[112 117 132 142  58  58 186 119 130  80 103 100  58 102 108  97 114 130
 146 140  58]  q242
[170 117 132 142  86 103 186 119  83 125 103 100 133 102 108  97 114 130
 146  58 138]  q933
[112 117  83  83  58 103 186  58  83  59 131  58 137  58  57  59  84  59
 146  83  76]  q483
all q483: [83]  3 4 9 20
all q242: [112]  1
all q483: [58]  5 8 12 14
all q933: [142]  4
all q483: [59]  10 16 18
all q242: [130]  9 18
all q242: [58]  5 6 13 21

[155 149  99  72 143 119  95 114 107 155 134 154 154 219 203 163 104 117
 116 106 108  10 126  54 135 110  63 175 134  88  88 104  74  83 103 131] -> q757
[ 87 169 154 177  74 186  95 111  55  92 112 154  96  85 125 163  86 124
  87 181 123  70 145  50  75 110 162  29  72  87 110 151 112 176  92 126] -> q146
[ 54 163 154 178  63 173  97 109  57  88 111 154  99  79  99 138  76 112
  91  73 123  88 145 124  78 106 179  30  69  88 103 147 211 182 120 126] -> q692
[ 87  51 154 177  76 194  89 177  64  87 102 168  99  85 194 163  86  51
  85 177 194  51 146  99  87 110 153 194  77  71  51 177 209 175  69 126] -> q339
all q757: [72]  4
all q146: [50]  24
all q339: [51]  2 18 22 31
all q339: [87]  1 10 25

[103 109 103 103 121 103 121 103 121 121]  q933
[146  67  67  67 119  28 133 116  67 116]  q727
[149 115  68 120 153 151 135 129 148 163]  q227
[125 143 129 160 123  77 133 115 133 132]  q268
[158 112 123 100 181 170 140 120 108 112]  q692
[ 85 157 129 120 110 167 123 127 127 104]  q339
all q727: [67]  2 3 4 9
all q268: [133]  7 9
all q933: [121]  5 7 9 10
all q268: [115]  8
all q339: [127]  8 9

[ 16 129 208  97 140 177 128 148 128] -> q959
[ 93 128 128 115 202 124 127 127 115] -> q692
[114 107 114 119 114 153 114 108 140] -> q546
[114 127 103 119 174  41 103 150  96] -> q757
[114 127 119 119 174 118 146 108  67] -> q727
all q692: [128]  2 3
all q546: [119]  4
all q546: [114]  1 3 5 7
all q757: [127]  2
all q546: [108]  8

[ 32 145  32  32] -> q727
[247 235  72  31] -> q546
[249 129 128  33] -> q757
all q727: [32]  1 3 4
all q546: [31]  4
all q757: [129]  2
all q546: [247]  1
all q546: [235]  2
all q757: [33]  4

